Here is a tiny trained network, its code and every weight. The questions are about switching its units off for an input and a class, where a switched-off unit gives its printed mean instead of its output.

import numpy as np


def w(rows, s, z=0):
    codes = np.array(rows[::2]) - 128.0
    scale = np.full(codes.shape[1], s)
    scale[-1] = z or s
    return codes * scale


def f(y):
    return y / 2 * (1 + np.tanh(0.7978845608 * (y + 0.044715 * y**3)))


def log_softmax(a):
    a = a - a.max(-1, keepdims=True)
    return a - np.log(np.exp(a).sum(-1, keepdims=True))


def net(x, mask):
    res = np.array(x, float).reshape(1, 7) / 4 @ E
    y = f(res @ A[0][:, :-1].T + A[0][:, -1])
    res = res + np.where(mask, y, B[0][:, -1]) @ B[0][:, :-1]
    return log_softmax(res[-1] @ U[:, :-1].T + U[:, -1])


A, B = {}, {}
E = w([
[118,142,112,90,132,144,119,148,130,123,101],'x0',
[208,33,154,48,72,199,68,150,168,146,213],'x1',
[122,157,140,114,121,148,114,124,135,153,101],'x2',
[112,132,121,150,119,131,132,108,112,128,170],'x3',
[204,166,161,11,221,96,170,58,79,167,184],'x4',
[130,108,78,133,104,107,144,81,135,149,119],'x5',
[129,122,141,162,157,144,110,159,93,131,160],'x6',
],0.011)
A[0] = w([
[201,165,147,60,254,89,150,65,113,174,154,129],'neuron 1',
[153,102,117,123,138,117,119,161,95,95,144,1],'neuron 2',
[184,49,116,93,86,194,121,158,156,143,167,97],'neuron 3',
[84,217,91,198,204,83,230,138,100,109,59,93],'neuron 4',
[139,133,125,53,229,116,182,98,80,153,165,139],'neuron 5',
[192,83,136,81,43,190,102,146,159,182,192,65],'neuron 6',
[64,155,128,178,98,163,155,156,194,183,171,115],'neuron 7',
[124,90,136,57,104,108,70,166,114,115,83,45],'neuron 8',
[43,164,133,168,207,44,141,105,98,113,77,78],'neuron 9',
[63,80,106,246,28,155,89,217,192,79,67,133],'neuron 10',
[97,111,126,96,136,164,149,145,130,130,94,90],'neuron 11',
],0.0081,0.0044)
B[0] = w([
[59,169,51,150,66,118,240,178,142,195,152,223],'neuron 1',
[112,105,122,153,180,138,149,141,114,134,152,123],'neuron 2',
[122,84,155,135,163,181,56,75,106,42,72,187],'neuron 3',
[182,95,197,99,220,189,70,112,107,65,100,226],'neuron 4',
[137,130,114,147,64,86,167,163,153,170,171,203],'neuron 5',
[182,85,145,145,211,165,100,102,99,99,93,196],'neuron 6',
[99,142,146,99,145,88,155,148,113,86,136,157],'neuron 7',
[138,151,153,166,123,133,127,105,160,141,142,140],'neuron 8',
[150,79,163,131,165,157,116,65,146,114,33,201],'neuron 9',
[77,142,61,112,83,75,179,179,133,250,184,252],'neuron 10',
[144,124,128,145,141,113,127,124,94,162,106,129],'neuron 11',
],0.011,0.018)
U = w([
[60,179,79,112,15,46,181,234,144,254,154,254],'0',
[179,61,215,112,203,226,49,17,131,36,76,2],'1',
],0.0087,0.00096)

Each question gives the input, the list of numbers given to net, and the class t.
The units are the neurons (one row each of A and B). Each row of codes is followed by its name. A weight is (code - 128) times the scale printed after its matrix; where a second scale follows, it is the last column's (A, B and U).
mask holds one flag per neuron, in row order. A switched-off neuron (its flag False) gives its mean, the last column of its row in B, instead of its output. The means were averaged over made-up inputs and are rounded, as every weight is.
A unit's drop is (log p(t) with every unit on - log p(t) with that unit switched off) / (log p(t) with every unit on - log p(t) with every unit switched off).
The circuit of an input: a set's keep is (log p(t) with only the set's units on - log p(t) with every unit switched off) / (log p(t) with every unit on - log p(t) with every unit switched off). Starting from all 11 units, units are removed one at a time, each time the one whose removal leaves the highest keep (on an exact tie, the one counted first), for as long as the keep stays at least 0.8.
units of the circuit, in order: the units of the circuit, biggest drop first
top k neurons: the k neurons with the biggest drops, biggest first
drop when u is switched off: that unit's drop, to one decimal
input [-2,4,7,-7,7,0,2], class 0: units of the circuit, in order => neuron 1
input [-2,-3,0,1,-2,-7,-1], class 1: top 2 neurons => neuron 1; neuron 5
input [1,-8,6,-1,7,-3,-7], class 1: top 2 neurons => neuron 4; neuron 9
input [4,5,-8,5,-4,4,7], class 1: top 3 neurons => neuron 3; neuron 1; neuron 6
input [-7,-5,2,8,-4,0,-4], class 1: top 3 neurons => neuron 4; neuron 1; neuron 9
input [0,-7,-6,4,5,-2,-6], class 1: top 2 neurons => neuron 4; neuron 10
input [8,6,-6,5,-4,1,4], class 1: top 3 neurons => neuron 3; neuron 6; neuron 1
input [-8,-3,2,-2,-2,5,-1], class 1: drop when neuron 1 is switched off => 1.0
input [7,4,5,-5,8,-7,5], class 0: drop when neuron 8 is switched off => 0.0
input [-3,5,6,-3,8,-8,6], class 0: drop when neuron 1 is switched off => 2.0
